Below are the code and all the weights of a small trained network. Each question names an input and a class and asks about switching units off, where a switched-off unit gives its printed mean instead of its output.

import numpy as np


def w(rows, s, z=0):
    codes = np.array(rows[::2]) - 128.0
    scale = np.full(codes.shape[1], s)
    scale[-1] = z or s
    return codes * scale


def f(y):
    return np.maximum(y, 0)


def log_softmax(a):
    a = a - a.max(-1, keepdims=True)
    return a - np.log(np.exp(a).sum(-1, keepdims=True))


def net(x, mask):
    res = np.array(x, float).reshape(1, 5) / 4 @ E
    y = f(res @ A[0][:, :-1].T + A[0][:, -1])
    res = res + np.where(mask, y, B[0][:, -1]) @ B[0][:, :-1]
    return log_softmax(res[-1] @ U[:, :-1].T + U[:, -1])


A, B = {}, {}
E = w([
[126,129,129],'x0',
[85,243,173],'x1',
[130,128,129],'x2',
[15,90,101],'x3',
[116,86,253],'x4',
],0.011)
A[0] = w([
[125,92,200,82],'neuron 1',
[185,206,37,216],'neuron 2',
[124,128,55,51],'neuron 3',
[206,165,119,3],'neuron 4',
[168,141,130,6],'neuron 5',
[158,48,98,160],'neuron 6',
[212,169,161,59],'neuron 7',
[253,133,133,100],'neuron 8',
[49,113,86,93],'neuron 9',
[188,162,117,13],'neuron 10',
[165,57,93,114],'neuron 11',
],0.014,0.0038)
B[0] = w([
[191,40,240,197],'neuron 1',
[167,105,253,246],'neuron 2',
[199,19,198,175],'neuron 3',
[73,62,47,180],'neuron 4',
[52,50,33,146],'neuron 5',
[40,252,158,219],'neuron 6',
[35,100,113,203],'neuron 7',
[75,113,109,227],'neuron 8',
[104,76,152,191],'neuron 9',
[100,100,137,167],'neuron 10',
[114,218,230,208],'neuron 11',
],0.007,0.012)
U = w([
[9,25,49,20],'0',
[95,213,140,132],'1',
[210,54,143,36],'2',
[110,120,104,233],'3',
[115,114,100,255],'4',
[160,157,51,66],'5',
],0.012,0.0058)

Each question gives the input, the list of numbers given to net, and the class t.
The units are the neurons (one row each of A and B). Each row of codes is followed by its name. A weight is (code - 128) times the scale printed after its matrix; where a second scale follows, it is the last column's (A, B and U).
mask holds one flag per neuron, in row order. A switched-off neuron (its flag False) gives its mean, the last column of its row in B, instead of its output. The means were averaged over made-up inputs and are rounded, as every weight is.
A unit's drop is (log p(t) with every unit on - log p(t) with that unit switched off) / (log p(t) with every unit on - log p(t) with every unit switched off).
The circuit of an input: a set's keep is (log p(t) with only the set's units on - log p(t) with every unit switched off) / (log p(t) with every unit on - log p(t) with every unit switched off). Starting from all 11 units, units are removed one at a time, each time the one whose removal leaves the highest keep (on an exact tie, the one counted first), for as long as the keep stays at least 0.8.
circuit, biggest first: the units of the circuit, biggest drop first
unit that matters most: the unit with the biggest drop
top k neurons: the k neurons with the biggest drops, biggest first
drop of u: that unit's drop, to one decimal
input [-8,-3,4,5,0], class 3: unit that matters most -> neuron 7
input [6,-7,0,-8,-4], class 0: circuit, biggest first -> (neuron 4; neuron 8)
input [-1,0,1,3,-8], class 2: circuit, biggest first -> (neuron 3; neuron 2)
input [-1,-6,-1,5,-6], class 1: circuit, biggest first -> (neuron 6; neuron 11)
input [5,6,3,1,-7], class 2: top 3 neurons -> (neuron 2; neuron 6; neuron 3)
input [2,5,7,6,-5], class 4: circuit, biggest first -> (neuron 7; neuron 8; neuron 6)
input [3,7,3,-2,-8], class 2: circuit, biggest first -> (neuron 2; neuron 6)
input [1,-5,0,-6,3], class 0: circuit, biggest first -> (neuron 8; neuron 7)
input [-5,0,0,0,5], class 2: circuit, biggest first -> (neuron 6; neuron 1)
input [3,-2,-8,5,-5], class 4: circuit, biggest first -> (neuron 7; neuron 4)
input [8,-8,-6,-8,-6], class 0: top 4 neurons -> (neuron 4; neuron 8; neuron 5; neuron 7)
input [-2,1,4,-5,4], class 0: circuit, biggest first -> (neuron 7; neuron 2; neuron 11)
input [1,5,-8,-6,-6], class 4: top 3 neurons -> (neuron 2; neuron 9; neuron 1)
input [4,6,-6,-6,-8], class 2: circuit, biggest first -> (neuron 2)
input [3,6,-7,-3,5], class 4: circuit, biggest first -> (neuron 6; neuron 11)
input [-2,-1,7,5,-7], class 2: top 2 neurons -> (neuron 3; neuron 2)
input [1,-2,-4,3,5], class 2: top 4 neurons -> (neuron 1; neuron 7; neuron 8; neuron 4)
input [8,-3,-3,4,-6], class 3: top 3 neurons -> (neuron 1; neuron 6; neuron 11)
input [3,-8,-6,-4,-5], class 1: drop of neuron 11 -> 0.5
input [5,-7,-2,-2,-1], class 1: drop of neuron 6 -> 0.2
input [-5,-8,-4,2,-3], class 1: drop of neuron 6 -> 0.4
